(in the rows, 128 means zero)
Each row is followed by its class; each block has classes of its own.
[181 167 132 133  79 133 149 128 151 151 128 129 117 125  93  90 122  52
 140 153 100 140 148 150  78 144 126 159  89 125 151 128 155 132 138 140
 132 114 122 124 122 158 134 118 106]  Sisud
[154 114 139 103  43 133 134 137 166 143 124 109 140 125  67 145 141 115
 119 140 126 140 130 128  56 138 123 167 118 127 141 130 154 164 123 169
 135 131 108 145 116 127 131 116 118]  vusu
[108 122 112 155 137 143  91 133 139 110 134 212 130  97 127 163 139 131
  98 128 121 112 132 144 118 110 136 143 128 125 114 102 131 115 103 166
 214 141 117 188  99 111 113 117 135]  nid
[146 130 131 112  95 131 150 135 117 121 116 104 107 110 120 110 114  95
 134 143 114 106 135 136 124 141 132 107 109 127 115 132 126 121 130 127
 105 119 138 146 140 120 124 122 129]  Pera
[188 121 117 145  95 133 149 135 104 104 143  41 124 109 113 127 113 133
 134 125 113 104 146 131 197 129 134 160  87 130 107 130 132 132 133  96
 143 116 117 157 115 109 123 125  97]  Sisud
[156 115 140 119  33 141 127 144 167 119 128  95 133  93  38 147 141 114
 136 134 132 124 136 142 100 137 126 164 119 126 133 140 154 163 134 168
 161 129 105 161 109 107 135 132 115]  vusu
[139 120 123 119 103 143 136 123 115 132 134  82 140 110  83 141 123 105
 121 133 117 107 130 144 124 133 148 130 114 130 142 141 132 150 138 122
 138 131 123 133 118 119 113 127 108]  vusu
[168 129 152 110  50 136 135 136 149 129 119 130 140  85  94 135 130 159
 145 133 137 133 136 139 100 131 130 142 124 116 121 122 123 165 127 160
 153 120 126 154 125 100 128 117 127]  Pera
[ 94 126 143  94 104 125 133 152 149 150 101 138 142 149  63 166 156  66
 117 160 114 126 138 148  55 135 119 107 125 129 159 149 131 136 118 168
  82 124 110 112 155 170 124 143 139]  vusu
[123 136 131 146 147 138 121 118 138 135 127 189 114  89 115 116 134 126
 127 117 131 128 117 121 150 125 140 143 114 105 135  85 131 128 117 148
 218 141 125 148  83 112 106 118 123]  nid
[105 123 129 121 115 129 118 122 123 119 131 113 131 138  76 166 128 126
 121 132 138 123 122 138 125 103 118 100 137 135 141 153 130 144 130 218
 109 127 143 105 140 135 137 134 145]  vusu
[137 155 141 105  89  78 132 140 147 124 121 158 109 117  73 126 115  97
 135 140 139 126 129 142 109 133 121 116 138 127 143 137 124 125 126 152
  98 127 126 131 145 136 131 166 126]  Pera
[108 137 133 171 185 129  61 145 164 138 127 252 136 151 142 146 125 150
  97 123 149 148 138 154  61 121 106 153 149 116 143 105 154 128 115 171
 194 134  98 160 137 175 174 130 128]  nid
[108 133 148  95  90 143 134 146 174 163 100 188 138 116  49 162 170  57
 120 123 132 125 116 159  25 118 117 127 117 111 170 127 133 144 119 194
 135 128 109 138 131 153 125 131 132]  vusu
[178 134 142 112  76 126 159 143 137 144 118  90 126 119 100 102 138  67
 131 140 109 113 133 145 112 121 133 153  94 127 140 146 134 125 123 121
 117 114 111 155 124 136 122 130  99]  Sisud
[167 142 145 142  62 131 118 126 148 129 125 162 112  71 101  79 125 103
 138 132 146 147 137 146 116 131 126 164 136 123 146 114 129 127 138 157
 121  97 113 180 119  97 150 115 105]  Pera
[228 133 137 137  15 151 155 121 176 142 128 128 135  81 111  68 137  98
 147 132  92 154 147 144  66 129 130 234  85 119 127 102 175 164 138 176
 228 109 121 187  65 121 131 126  75]  Sisud
[101 118 135 144 146 141  55 140 148 113 129 211 124  70 159 131 137 163
 105 129 153 127 126 134 137 119 140 123 155 117 125  88 114  92 104 153
 175 137 132 190 151  72 129 125 148]  nid
[146 154 135 119  73 135 127 116 156 146 122 159 130 108 121  99 134 141
 127 130 144 145 128 135  93 141 129 142 151 120 142 101 135 160 148 170
 157 131 138 143 125 106 143 122 105]  Pera
[159 146 145 102  42 132 125 126 168 144 117 132 129 100  83 107 152  84
 133 155 150 143 129 149  86 135 120 142 137 123 165 125 120 146 139 165
 101 119 127 157 138 120 148 128 115]  Pera
[173 145 115 123 112 127 126 133 140 138 131 104 130 130 106 113 121  53
 125 152 116 117 138 151 120 128 125 147  89 131 143 134 135 124 137 118
 123 108 118 137 133 153 128 126 102]  Sisud
[182 129 133 125  87 131 146 137 147 116 121 104 121 111 148 106 135  51
 132 154 110 124 145 154 117 136 139 158  88 142 127 139 134 144 130 124
 136 114 116 159 117 135 122 126 121]  Sisud
[120  93 137 126  74 134 121 143 152 127 135  90 139 106  55 165 154 129
 133 111 139 139 127 139 109 141 116 173 117 127 134 129 149 155 121 156
 145 128 113 151 104 106 120 125 111]  vusu
[156 144 136  97  75 138 146 136 159 140 108 140 109 119  90 129 142  29
 134 162  89 118 137 156  70 136 126 176 103 124 139 146 131 123 124 149
 122 107 125 150 129 154 140 118 108]  Sisud
[111 127 133 133 137 138  95 140 158 115 129 193 127 123 126 175 144 122
 120 137 143 131 131 135 105 131 118 130 132 117 118 115 138 132 119 149
 182 133 116 163 116 129 135 136 144]  nid
[161 139 123 115 102 139 158 143 133 124 112  94 113 128  72 126 123  55
 136 172 107 114 134 147 144 128 122 127  93 127 143 142 117 114 130 112
  98  91 122 140 138 156 129 121 100]  Sisud
[128 138 124 116 127 126 136 138 101 135 123  89 123 129 119 137 127  68
 114 148 122  90 125 144 138 137 141  99 109 124 138 140 113 127 129 116
  89 109 125 117 158 139 109 137 113]  Sisud
[127 127 125 120  83 134 115 150 169 125 126 113 135 145  70 158 157  90
 124 169 126 126 129 153  82 137 119 153 112 139 137 141 135 148 131 147
 124 135 112 155 127 142 122 132 108]  vusu
[131 118 140 140 117 138  93 144 164 107 136 238 118  66 128 148 131 181
 134 128 134 152 137 126 109 133 114 145 139 118 100  89 146 114 106 169
 227 150 124 197  99 104 135 115 144]  nid
[150 142 150 108  76 134 148 142 144 158 110 106 131 107  76 116 143  63
 129 146 131 125 141 140 113 127 128 147  91 124 166 129 119 129 140 148
 116 116 119 154 129 127 126 131  94]  Sisud
[152 118 139 138  70 162  92 142 155 125 125 148 136  79 126 134 147 133
 117 134 141 133 137  88 133 123 131 153 121 121 127 105 127 142 121 155
 163 135 118 190 104  91 130 123 108]  Pera
[170 110 122 146  97 136 136 155 100  94 153  54 121  90 109 146 117 157
 125 126 114  95 146 135 247 121 194 171  93 140  90 119 136 130 121 102
 174 114 115 181 115  97 120 125 105]  Sisud
[ 97 121 141  92  89 131 120 150 159 191 112 128 137 129  58 143 155  37
 116 153 130 129 128 148  65 130 119 128 122 117 189 152 146 133 125 162
  83 123  99 130 135 153 120 134 118]  vusu
[163 127 136  99  72 143 143 131 142 119 126 123 130 102 118  91 133  95
 126 139 115 117 136 127 115 127 134 126 112 136 130 130 118 136 128 146
 106 119 133 142 123 111 133 131 121]  Pera

Next block, with new classes.
[131 142 143 148 136 118 138 124 141 112 115 133 125 126 127 123 128 125
 122 105 138 105 132 138 121 136 116 132 122 124 130 125 149  92 154 127
 123 137 144 122 121 123 121 126 124]  zumo
[121 139 141 141 128 134 124 135 148 102 119 147 105 124 129 130 136 133
 124 134 152 115 168 114 111 151 116 104 103 107 127 138 155  73 155 173
 129 156 133 131 134 104 113 116 117]  zumo
[153 151 131 146 132 116 108 141 150  97 130 130 124 132 136 118 116 117
 121 126 122 104 131 117 108 148 102 134 102 130 125 132 164  98 161 147
 131 106 129 133 128 102 117 125 118]  keti
[129 143 145 137 130 134 143 117 127 107 125 128 128 128 130 124 137 127
 131 130 133 100 127 131 116 136 129 140 128 125 130 124 138  86 155 131
 128 132 135 127 117 127 120 124 129]  zumo
[134 136 143 156 115 136 126 130 141  98 122 137 116 119 124 129 129 112
 124 131 146 103 158 125 110 145 117 126 110 115 125 143 150  78 160 169
 127 153 138 101 127 116 116 110 120]  zumo
[141 157 134 164 143 103 128 122 144 111 125 120 150 131 129 112 124 117
 128 113 104  94 104 153 118 133 113 170 121 149 150 128 157 113 157  74
 138  95 131 125 113 113 113 147 126]  keti
[144 152 135 162 135 112 121 137 146 100 132 119 144 132 128 118 109 115
 123 124 101 100 124 140 115 140 109 163 121 143 142 129 149 109 156  97
 126 100 132 128 113 117 111 136 124]  keti
[124 147 138 147 131 133 127 125 140 107 116 138 127 129 133 128 140 127
 126 127 147 105 148 126 112 138 125 125 111 118 120 128 153  83 154 152
 127 144 138 130 132 125 123 122 129]  zumo
[148 154 139 155 128 109 112 140 144 115 132 130 127 128 140 124 124 111
 125 120 119 105 122 125 115 140 108 136 116 136 139 135 150  94 159 126
 130 114 136 129 119 107 117 138 119]  keti
[148 161 140 163 140 111 116 132 157 102 138 119 144 129 136 119 124 117
 129 118 114  94 125 131 104 130 102 153 108 140 133 129 157  91 164 121
 130 109 142 130 115 110 110 133 120]  keti
[130 147 145 156 138 124 141 101 141 105 121 128 131 122 127 114 133 122
 129 120 138  97 128 135 118 133 122 140 121 130 135 125 156  77 163 123
 127 134 136 127 120 127 118 127 130]  zumo
